Here is a tiny trained network, its code and every weight. The questions are about switching its units off for an input and a class, where a switched-off unit gives its printed mean instead of its output.

import numpy as np


def w(rows, s, z=0):
    codes = np.array(rows[::2]) - 128.0
    scale = np.full(codes.shape[1], s)
    scale[-1] = z or s
    return codes * scale


def f(y):
    return np.maximum(y, 0)


def log_softmax(a):
    a = a - a.max(-1, keepdims=True)
    return a - np.log(np.exp(a).sum(-1, keepdims=True))


def net(x, mask):
    res = np.array(x, float).reshape(1, 6) / 4 @ E
    y = f(res @ A[0][:, :-1].T + A[0][:, -1])
    res = res + np.where(mask, y, B[0][:, -1]) @ B[0][:, :-1]
    return log_softmax(res[-1] @ U[:, :-1].T + U[:, -1])


A, B = {}, {}
E = w([
[65,89,20,155,119],'x0',
[104,146,138,136,117],'x1',
[155,122,112,102,124],'x2',
[122,162,123,98,97],'x3',
[98,175,115,51,248],'x4',
[128,154,122,102,104],'x5',
],0.014)
A[0] = w([
[131,87,147,137,61,51],'N0',
[141,97,136,169,54,34],'N1',
[107,96,144,168,122,76],'N2',
[151,126,197,106,123,158],'N3',
[90,167,110,91,214,4],'N4',
[148,123,202,105,126,144],'N5',
[82,121,2,154,117,162],'N6',
],0.017,0.0026)
B[0] = w([
[136,54,129,68,66,191],'N0',
[118,72,118,48,107,209],'N1',
[175,130,167,90,144,162],'N2',
[254,189,102,195,150,194],'N3',
[15,45,101,81,87,240],'N4',
[154,167,120,184,181,195],'N5',
[179,199,132,235,216,250],'N6',
],0.011,0.018)
U = w([
[185,206,174,194,190,255],'0',
[76,19,166,9,119,1],'1',
],0.011,4.9e-05)

Each question gives the input, the list of numbers given to net, and the class t.
The units are the neurons (one row each of A and B). Each row of codes is followed by its name. A weight is (code - 128) times the scale printed after its matrix; where a second scale follows, it is the last column's (A, B and U).
mask holds one flag per neuron, in row order. A switched-off neuron (its flag False) gives its mean, the last column of its row in B, instead of its output. The means were averaged over made-up inputs and are rounded, as every weight is.
A unit's drop is (log p(t) with every unit on - log p(t) with that unit switched off) / (log p(t) with every unit on - log p(t) with every unit switched off).
unit that matters most: the unit with the biggest drop
k most important neurons: the k neurons with the biggest drops, biggest first
drop of u: that unit's drop, to one decimal
input [-4,8,-6,2,-7,-2], class 1: unit that matters most	N1
input [6,7,7,-3,6,8], class 0: 2 most important neurons	[N6, N1]
input [-3,-7,-3,-7,-4,5], class 1: 3 most important neurons	[N6, N1, N0]
input [2,5,7,-5,4,5], class 1: 2 most important neurons	[N4, N3]
input [4,-3,-2,-3,-5,5], class 1: 3 most important neurons	[N1, N0, N3]
input [-7,-2,3,2,8,-4], class 1: 2 most important neurons	[N4, N6]
input [-3,-8,-4,4,6,-1], class 1: 2 most important neurons	[N4, N6]
input [1,-7,0,-7,-2,6], class 1: 3 most important neurons	[N6, N3, N5]
input [2,1,-4,8,-4,4], class 1: drop of N1	0.1
input [8,-1,3,-2,-3,4], class 0: drop of N6	5.1
input [7,-8,4,-1,-3,5], class 0: drop of N6	4.0
